Here is a tiny trained network, its code and every weight. The questions are about switching its units off for an input and a class, where a switched-off unit gives its printed mean instead of its output.

import numpy as np


def w(rows, s, z=0):
    codes = np.array(rows[::2]) - 128.0
    scale = np.full(codes.shape[1], s)
    scale[-1] = z or s
    return codes * scale


def norm(h):
    return h / np.sqrt((h * h).mean(-1, keepdims=True) + 1e-5)


def f(y):
    return y / 2 * (1 + np.tanh(0.7978845608 * (y + 0.044715 * y**3)))


def log_softmax(a):
    a = a - a.max(-1, keepdims=True)
    return a - np.log(np.exp(a).sum(-1, keepdims=True))


def net(x, mask):
    res = np.array(x, float).reshape(1, 4) / 4 @ E
    u = 0
    for l in range(2):
        y = f(norm(res) @ A[l][:, :-1].T + A[l][:, -1])
        res = res + np.where(mask[u : u + 12], y, B[l][:, -1]) @ B[l][:, :-1]
        u += 12
    return log_softmax(norm(res)[-1] @ U[:, :-1].T + U[:, -1])


A, B = {}, {}
E = w([
[49,97,208],'x0',
[186,148,248],'x1',
[127,128,128],'x2',
[157,3,134],'x3',
],0.003)
A[0] = w([
[49,103,2,221],'L0N0',
[164,157,166,183],'L0N1',
[171,172,159,220],'L0N2',
[60,131,188,217],'L0N3',
[129,157,92,153],'L0N4',
[21,65,160,1],'L0N5',
[170,37,154,148],'L0N6',
[92,146,140,218],'L0N7',
[185,201,181,117],'L0N8',
[190,162,128,226],'L0N9',
[232,155,61,116],'L0N10',
[196,47,149,229],'L0N11',
],0.0083,0.0018)
B[0] = w([
[44,109,224,253],'L0N0',
[93,124,204,164],'L0N1',
[100,40,198,177],'L0N2',
[253,53,148,191],'L0N3',
[160,102,201,146],'L0N4',
[196,99,91,176],'L0N5',
[91,226,199,203],'L0N6',
[214,85,165,158],'L0N7',
[83,156,227,185],'L0N8',
[101,89,173,176],'L0N9',
[203,20,179,192],'L0N10',
[50,213,221,224],'L0N11',
],0.0038,0.0042)
A[1] = w([
[187,127,53,42],'L1N0',
[201,93,55,57],'L1N1',
[151,89,131,49],'L1N2',
[161,216,89,191],'L1N3',
[111,60,209,93],'L1N4',
[235,98,122,156],'L1N5',
[147,105,106,6],'L1N6',
[74,127,56,111],'L1N7',
[129,83,169,61],'L1N8',
[139,163,225,240],'L1N9',
[64,93,2,218],'L1N10',
[112,239,143,147],'L1N11',
],0.0077,0.0028)
B[1] = w([
[168,82,128,111],'L1N0',
[201,84,145,114],'L1N1',
[218,110,118,122],'L1N2',
[44,136,95,116],'L1N3',
[132,126,75,215],'L1N4',
[95,59,191,138],'L1N5',
[171,146,171,109],'L1N6',
[110,113,217,122],'L1N7',
[176,107,92,152],'L1N8',
[95,105,25,253],'L1N9',
[136,124,254,140],'L1N10',
[71,130,94,144],'L1N11',
],0.0055,0.0078)
U = w([
[39,26,115,251],'0',
[14,79,245,233],'1',
[2,105,59,250],'2',
[171,15,120,251],'3',
[186,63,88,5],'4',
[138,119,119,5],'5',
[155,133,135,5],'6',
[147,131,131,5],'7',
],0.0082,0.003)

Each question gives the input, the list of numbers given to net, and the class t.
The units are the neurons (one row each of A and B). Each row of codes is followed by its name. A weight is (code - 128) times the scale printed after its matrix; where a second scale follows, it is the last column's (A, B and U).
mask holds one flag per neuron, layer by layer. A switched-off neuron (its flag False) gives its mean, the last column of its row in B, instead of its output. The means were averaged over made-up inputs and are rounded, as every weight is.
A unit's drop is (log p(t) with every unit on - log p(t) with that unit switched off) / (log p(t) with every unit on - log p(t) with every unit switched off).
The circuit of an input: a set's keep is (log p(t) with only the set's units on - log p(t) with every unit switched off) / (log p(t) with every unit on - log p(t) with every unit switched off). Starting from the 12 units with the biggest drops (on a tie, the unit counted first), units are removed one at a time, each time the one whose removal leaves the highest keep (on an exact tie, the one counted first), for as long as the keep stays at least 0.8.
circuit, biggest first: the units of the circuit, biggest drop first
unit that matters most: the unit with the biggest drop
k most important neurons: the k neurons with the biggest drops, biggest first
k most important neurons of layer l: the k neurons of layer l with the biggest drops, biggest first
input [2,-1,0,1], class 4: unit that matters most -> L0N5
input [-1,4,4,-3], class 0: 2 most important neurons of layer 1 -> (L1N9 L1N10)
input [-5,-5,-3,3], class 1: circuit, biggest first -> (L0N3 L1N10)
input [8,3,-1,-8], class 2: 2 most important neurons of layer 0 -> (L0N10 L0N0)
input [-7,-8,6,5], class 1: circuit, biggest first -> (L1N10 L1N9)
input [-8,-4,-6,-5], class 3: circuit, biggest first -> (L0N10 L0N11 L1N1)
input [8,3,6,-6], class 3: 3 most important neurons -> (L0N3 L0N11 L0N6)
input [-8,-5,-3,-5], class 3: circuit, biggest first -> (L0N10 L1N1)
input [7,6,3,-4], class 3: circuit, biggest first -> (L0N3 L0N11 L0N0)
input [3,5,5,-7], class 2: 3 most important neurons -> (L1N9 L0N10 L0N0)
input [-8,-2,3,-3], class 3: 2 most important neurons -> (L0N10 L0N11)
input [6,-8,-5,6], class 1: 2 most important neurons -> (L1N9 L1N10)
input [-5,-1,-7,8], class 2: 2 most important neurons of layer 0 -> (L0N11 L0N6)
input [3,-6,2,2], class 1: unit that matters most -> L1N9
input [-6,-5,5,-1], class 3: 2 most important neurons -> (L0N10 L0N11)
input [8,-5,7,-4], class 3: 3 most important neurons -> (L0N3 L0N11 L0N5)
input [-7,8,4,5], class 1: 3 most important neurons -> (L0N11 L0N6 L0N3)
input [6,4,-7,-6], class 0: 3 most important neurons of layer 0 -> (L0N3 L0N11 L0N6)
input [-5,-7,-4,-3], class 1: 2 most important neurons of layer 0 -> (L0N0 L0N3)
input [-8,1,-4,-7], class 3: 3 most important neurons of layer 0 -> (L0N10 L0N11 L0N6)
input [8,-1,1,-5], class 3: unit that matters most -> L0N3
